Below is a small trained network, with its code and all its weights. Each question gives an input and a target symbol and asks what happens when units are switched off, that is, made to give their printed mean instead of their output.

import numpy as np


def w(rows, s, z=0):
    codes = np.array(rows[::2]) - 128.0
    scale = np.full(codes.shape[1], s)
    scale[-1] = z or s
    return codes * scale


def f(y):
    return y / 2 * (1 + np.tanh(0.7978845608 * (y + 0.044715 * y**3)))


def softmax(a):
    e = np.exp(a - a.max(-1, keepdims=True))
    return e / e.sum(-1, keepdims=True)


def log_softmax(a):
    a = a - a.max(-1, keepdims=True)
    return a - np.log(np.exp(a).sum(-1, keepdims=True))


def net(x, mask):
    ids = ['αβγδεθλμξσφψω'.index(c) for c in x.split()]
    T = len(ids)
    res = E[ids] + P[:T]
    r = res
    for j in range(3):
        rows = slice(3 * j, 3 * j + 3)
        q, k, v = (r @ M[0][rows].T for M in (Q, K, V))
        z = softmax(np.where(np.tri(T) > 0, q @ k.T / 3**0.5, -1e9)) @ v
        o = O[0][rows]
        res = res + np.where(mask[j], z, o[:, -1]) @ o[:, :-1]
    y = f(res @ A[0][:, :-1].T + A[0][:, -1])
    res = res + np.where(mask[3:15], y, B[0][:, -1]) @ B[0][:, :-1]
    return log_softmax(res[-1] @ U[:, :-1].T + U[:, -1])


Q, K, V, O, A, B = {}, {}, {}, {}, {}, {}
E = w([
[96,90,127,158,117,201,152,179,177,133,101,151],'α',
[127,177,89,131,111,118,165,246,158,110,160,149],'β',
[123,101,145,115,129,136,90,194,146,145,127,201],'γ',
[125,170,201,192,112,66,153,187,134,113,71,83],'δ',
[168,123,204,88,56,175,151,144,172,57,102,139],'ε',
[135,169,119,121,63,154,159,140,127,95,143,51],'θ',
[85,165,117,155,203,75,158,129,81,113,92,129],'λ',
[156,115,92,117,168,197,174,107,135,63,126,101],'μ',
[167,124,186,81,149,117,70,171,145,62,161,102],'ξ',
[250,217,55,115,86,165,228,141,118,224,49,123],'σ',
[104,82,141,59,94,123,111,166,166,110,119,56],'φ',
[113,95,103,68,105,107,117,66,106,115,127,107],'ψ',
[109,82,134,90,91,206,81,120,72,116,163,89],'ω',
],0.017)
P = w([
[119,187,37,178,100,103,2,161,136,101,29,137],'0',
[121,151,77,163,134,119,83,140,175,136,89,117],'1',
[108,145,123,133,155,142,114,140,183,148,99,120],'2',
[112,123,90,110,124,114,127,160,110,122,117,143],'3',
[113,83,105,117,135,105,158,166,100,119,128,145],'4',
[42,130,139,58,155,151,166,156,109,152,170,145],'5',
[57,102,141,65,140,133,184,168,88,147,173,153],'6',
[75,26,146,80,116,103,188,193,88,112,180,150],'7',
],0.0099)
Q[0] = w([
[89,41,111,82,121,103,142,196,95,103,83,82],'h0',
[15,191,137,65,129,141,80,133,162,107,103,109],'h0',
[132,137,115,147,91,138,155,136,183,159,96,144],'h0',
[250,34,78,212,93,92,136,110,67,122,144,147],'h1',
[82,122,92,62,171,119,41,148,159,20,73,76],'h1',
[161,224,154,167,146,158,91,32,194,197,168,153],'h1',
[120,149,134,136,152,126,125,105,117,72,123,120],'h2',
[121,110,103,120,113,123,101,168,122,141,152,102],'h2',
[101,101,125,77,125,139,141,171,115,121,56,93],'h2',
],0.021)
K[0] = w([
[52,78,170,76,177,122,209,96,125,147,208,113],'h0',
[65,39,127,102,98,63,137,149,47,96,131,124],'h0',
[155,187,121,99,172,128,135,143,80,140,109,95],'h0',
[89,208,151,159,151,176,120,100,251,206,122,155],'h1',
[103,89,146,97,142,130,27,47,71,84,185,86],'h1',
[152,172,54,187,83,131,61,178,133,105,26,142],'h1',
[131,126,97,142,152,144,156,146,159,116,147,156],'h2',
[120,124,175,130,91,112,182,128,114,139,153,145],'h2',
[125,101,132,81,136,118,205,128,65,150,168,68],'h2',
],0.021)
V[0] = w([
[175,122,174,168,83,226,132,212,98,105,148,122],'h0',
[111,164,175,160,122,121,152,184,122,102,106,216],'h0',
[169,179,178,135,156,143,153,66,93,49,169,209],'h0',
[116,150,177,159,61,139,197,101,85,158,68,203],'h1',
[43,193,83,135,43,37,158,205,197,78,139,172],'h1',
[62,88,179,245,59,118,71,246,58,222,181,135],'h1',
[71,195,117,218,42,119,148,64,124,27,180,66],'h2',
[251,165,121,123,121,107,124,122,133,203,217,28],'h2',
[99,136,116,98,17,123,174,143,116,170,37,107],'h2',
],0.012)
O[0] = w([
[170,186,173,207,117,181,112,198,122,109,192,186,168],'h0',
[197,181,127,160,168,136,152,68,153,126,129,173,120],'h0',
[168,122,147,104,173,119,157,62,116,197,218,111,57],'h0',
[2,172,171,70,125,73,119,119,220,66,135,195,1],'h1',
[139,159,90,35,216,197,162,141,153,143,113,153,163],'h1',
[55,211,186,90,189,138,170,78,73,200,87,96,110],'h1',
[119,168,137,129,63,201,62,78,156,230,171,59,116],'h2',
[58,164,127,134,139,162,105,206,148,112,213,83,110],'h2',
[112,161,124,103,132,176,99,138,248,162,61,139,165],'h2',
],0.0066,0.014)
A[0] = w([
[99,101,126,146,189,131,89,165,125,127,140,66,123],'n0',
[144,160,92,194,84,72,67,75,149,153,70,119,3],'n1',
[81,158,157,175,132,105,147,89,119,170,93,147,109],'n2',
[172,169,117,178,121,63,4,61,141,118,84,103,111],'n3',
[125,107,98,215,145,114,20,85,132,186,72,151,100],'n4',
[106,132,116,54,139,77,137,87,155,149,122,109,116],'n5',
[105,153,96,205,132,87,172,153,161,163,136,118,156],'n6',
[75,72,112,168,166,208,141,115,127,129,138,122,145],'n7',
[100,93,149,159,75,116,80,112,78,148,116,147,137],'n8',
[57,140,81,213,207,75,122,114,98,146,112,159,172],'n9',
[59,86,66,149,125,178,181,78,74,136,173,145,172],'n10',
[107,114,108,140,184,137,113,114,70,65,103,175,127],'n11',
],0.012,0.0047)
B[0] = w([
[110,123,105,154,106,73,152,138,152,123,149,181,253],'n0',
[138,113,144,98,230,117,92,152,182,147,154,123,163],'n1',
[129,69,164,131,118,185,115,147,126,128,148,144,145],'n2',
[106,115,135,191,19,150,197,77,89,66,104,131,192],'n3',
[106,144,144,94,78,84,85,130,53,185,134,153,202],'n4',
[87,52,149,196,139,181,166,121,148,171,128,150,144],'n5',
[159,116,120,168,131,119,153,98,167,176,123,117,156],'n6',
[156,182,111,107,78,121,146,104,115,148,124,141,181],'n7',
[83,138,137,126,224,156,183,154,123,105,88,141,172],'n8',
[140,172,149,87,84,143,253,144,171,79,128,74,147],'n9',
[156,130,97,172,107,86,68,143,135,125,79,129,147],'n10',
[102,141,122,94,75,136,145,115,139,212,166,142,208],'n11',
],0.012,0.0077)
U = w([
[117,156,111,151,46,163,165,152,136,133,46,148,253],'α',
[141,145,106,134,149,160,191,188,174,100,150,141,174],'β',
[133,116,233,20,109,102,134,170,117,168,182,203,112],'γ',
[80,211,254,209,136,69,148,127,134,142,50,86,144],'δ',
[180,125,224,94,119,233,122,104,151,47,73,116,64],'ε',
[48,187,119,124,81,190,89,108,178,133,191,53,77],'θ',
[99,183,147,79,104,86,226,41,126,130,124,114,51],'λ',
[212,146,153,139,86,147,166,89,72,159,181,95,130],'μ',
[113,116,169,143,41,100,166,152,108,62,216,136,104],'ξ',
[119,206,162,145,109,78,133,64,212,71,115,239,52],'σ',
[70,79,106,55,81,84,109,139,160,102,81,75,74],'φ',
[57,90,113,110,128,126,172,14,165,124,134,124,112],'ψ',
[64,233,98,140,177,147,148,92,62,81,86,143,41],'ω',
],0.0045,0.0054)

Each question gives the input, a string of symbols that net reads in full, and the target symbol t.
The units are the heads (3 rows each of Q, K, V and O) and the neurons (one row each of A and B). Each row of codes is followed by its name. A weight is (code - 128) times the scale printed after its matrix; where a second scale follows, it is the last column's (O, A, B and U).
mask holds one flag per unit, heads first, then neurons. A switched-off unit (its flag False) gives its mean, the last column of its rows in O or B, instead of its output. The means were averaged over made-up inputs and are rounded, as every weight is.
A unit's drop is (log p(t) with every unit on - log p(t) with that unit switched off) / (log p(t) with every unit on - log p(t) with every unit switched off).
The circuit of an input: a set's keep is (log p(t) with only the set's units on - log p(t) with every unit switched off) / (log p(t) with every unit on - log p(t) with every unit switched off). Starting from the 12 units with the biggest drops (on a tie, the unit counted first), units are removed one at a time, each time the one whose removal leaves the highest keep (on an exact tie, the one counted first), for as long as the keep stays at least 0.8.
units of the circuit, in order: the units of the circuit, biggest drop first
unit that matters most: the unit with the biggest drop
top k neurons: the k neurons with the biggest drops, biggest first
which heads matter: for each layer, one digit per head in row order, 1 if its drop is at least 0.15 and else 0, layers parted by /
drop of u: that unit's drop, to one decimal
input ξ ε β γ γ ξ μ, target μ: unit that matters most : h0
input δ φ θ λ γ ω ξ, target δ: which heads matter : 010
input ε ξ ε λ, target μ: which heads matter : 011
input ξ φ ε, target ε: units of the circuit, in order : n0, n11
input ξ ξ β γ, target γ: top 3 neurons : n11, n3, n4
input ξ α ξ γ ξ σ μ δ, target β: which heads matter : 010
input ξ β ε θ α, target θ: which heads matter : 011
input φ ε γ γ, target γ: which heads matter : 001
input σ φ β ψ γ, target φ: units of the circuit, in order : h0, h1
input θ σ ξ ξ, target β: units of the circuit, in order : h2, n4
input ξ φ ψ ξ, target φ: which heads matter : 100
input φ ξ γ ψ ξ ξ ω ε, target δ: which heads matter : 010
input φ ξ α ε, target ε: units of the circuit, in order : n0, n11, n4
input ξ θ φ δ ε λ ε, target ψ: which heads matter : 110
input ξ λ ξ ξ β, target μ: which heads matter : 110
input γ θ ε, target θ: which heads matter : 001
input μ ξ ξ ε ξ δ ε β, target σ: units of the circuit, in order : h1, h0
input ξ φ φ δ φ ψ α γ, target φ: units of the circuit, in order : h0
input α σ β β ξ ξ ξ λ, target λ: units of the circuit, in order : n9, h0
input δ μ ε, target ξ: units of the circuit, in order : h1
input ε ω ε, target δ: units of the circuit, in order : h1, n8
input ω ψ ξ ξ ξ γ ε, target μ: units of the circuit, in order : h0, h1
input ξ μ δ, target μ: units of the circuit, in order : h1, h2, h0
input ξ γ ξ δ γ δ, target ε: top 2 neurons : n2, n0
input φ ε δ α ξ μ, target μ: drop of n8 : 0.1
input β γ ξ ψ, target φ: drop of n10 : 0.1
input α ω γ, target δ: drop of n8 : 0.3
